Below are the code and all the weights of a small trained network. Each question names an input and a class and asks about switching units off, where a switched-off unit gives its printed mean instead of its output.

import numpy as np


def w(rows, s, z=0):
    codes = np.array(rows[::2]) - 128.0
    scale = np.full(codes.shape[1], s)
    scale[-1] = z or s
    return codes * scale


def f(y):
    return np.maximum(y, 0)


def log_softmax(a):
    a = a - a.max(-1, keepdims=True)
    return a - np.log(np.exp(a).sum(-1, keepdims=True))


def net(x, mask):
    res = np.array(x, float).reshape(1, 6) / 4 @ E
    y = f(res @ A[0][:, :-1].T + A[0][:, -1])
    res = res + np.where(mask, y, B[0][:, -1]) @ B[0][:, :-1]
    return log_softmax(res[-1] @ U[:, :-1].T + U[:, -1])


A, B = {}, {}
E = w([
[195,116,146,130,195,134,67],'x0',
[203,180,78,114,143,155,56],'x1',
[52,83,121,175,98,254,39],'x2',
[214,76,181,149,173,84,177],'x3',
[169,174,40,241,217,103,167],'x4',
[63,94,48,208,72,165,139],'x5',
],0.0095)
A[0] = w([
[121,123,17,216,112,97,235,160],'N0',
[144,47,191,2,197,103,68,36],'N1',
[86,89,70,141,69,182,154,178],'N2',
[116,132,146,201,49,159,216,186],'N3',
[117,151,113,25,100,251,33,252],'N4',
[102,156,57,147,245,228,10,145],'N5',
],0.0065,0.0027)
B[0] = w([
[138,184,136,167,109,212,90,205],'N0',
[112,162,176,167,166,179,177,245],'N1',
[134,160,146,152,135,172,203,196],'N2',
[62,138,130,101,173,131,143,184],'N3',
[93,87,138,118,151,206,249,254],'N4',
[186,129,150,118,168,164,102,227],'N5',
],0.012,0.01)
U = w([
[39,110,142,151,131,66,75,4],'0',
[160,146,44,175,162,113,75,27],'1',
[115,219,158,147,149,169,154,157],'2',
[79,197,133,86,105,53,127,108],'3',
[222,121,126,117,191,31,107,190],'4',
[93,12,201,126,95,96,137,212],'5',
],0.011,0.0042)

Each question gives the input, the list of numbers given to net, and the class t.
The units are the neurons (one row each of A and B). Each row of codes is followed by its name. A weight is (code - 128) times the scale printed after its matrix; where a second scale follows, it is the last column's (A, B and U).
mask holds one flag per neuron, in row order. A switched-off neuron (its flag False) gives its mean, the last column of its row in B, instead of its output. The means were averaged over made-up inputs and are rounded, as every weight is.
A unit's drop is (log p(t) with every unit on - log p(t) with that unit switched off) / (log p(t) with every unit on - log p(t) with every unit switched off).
The circuit of an input: a set's keep is (log p(t) with only the set's units on - log p(t) with every unit switched off) / (log p(t) with every unit on - log p(t) with every unit switched off). Starting from all 6 units, units are removed one at a time, each time the one whose removal leaves the highest keep (on an exact tie, the one counted first), for as long as the keep stays at least 0.8.
units of the circuit, in order: the units of the circuit, biggest drop first
most important unit: the unit with the biggest drop
top k neurons: the k neurons with the biggest drops, biggest first
drop of u: that unit's drop, to one decimal
input [-5,-5,-3,-5,-6,1], class 5: units of the circuit, in order -> (N1)
input [1,7,-8,4,-7,8], class 4: units of the circuit, in order -> (N4, N0)
input [-2,5,0,0,-5,4], class 5: units of the circuit, in order -> (N1, N0)
input [-5,-6,-3,-3,-5,-6], class 3: units of the circuit, in order -> (N4, N5)
input [-7,0,-5,0,3,-4], class 3: top 2 neurons -> (N1, N4)
input [7,6,5,8,7,2], class 4: units of the circuit, in order -> (N5, N4)
input [7,-7,-3,0,2,2], class 4: units of the circuit, in order -> (N4, N1)
input [5,8,2,8,3,5], class 4: units of the circuit, in order -> (N5, N4)
input [-5,2,-5,-8,0,-1], class 3: units of the circuit, in order -> (N1, N5)
input [4,-7,-1,0,0,1], class 5: units of the circuit, in order -> (N1, N2)
input [1,1,-1,8,2,0], class 4: units of the circuit, in order -> (N4, N1)
input [-3,6,0,4,-8,0], class 5: top 2 neurons -> (N0, N2)
input [7,-4,3,4,3,-2], class 4: units of the circuit, in order -> (N4, N0)
input [-4,4,-3,-3,-4,-1], class 5: top 2 neurons -> (N0, N1)
input [-1,-4,8,3,-2,-4], class 5: most important unit -> N0
input [-2,7,-8,6,-6,0], class 4: top 4 neurons -> (N4, N0, N2, N3)
input [-4,-8,7,5,1,7], class 2: top 2 neurons -> (N2, N0)
input [3,0,-7,-5,0,-1], class 4: drop of N4 -> 0.2
input [-1,7,-2,-2,8,-2], class 1: drop of N4 -> 0.3
input [-8,-6,-7,2,-4,-3], class 3: most important unit -> N4
input [0,-7,7,-1,0,0], class 5: drop of N2 -> -0.7
input [1,-7,-7,-8,5,-7], class 3: drop of N5 -> 0.2
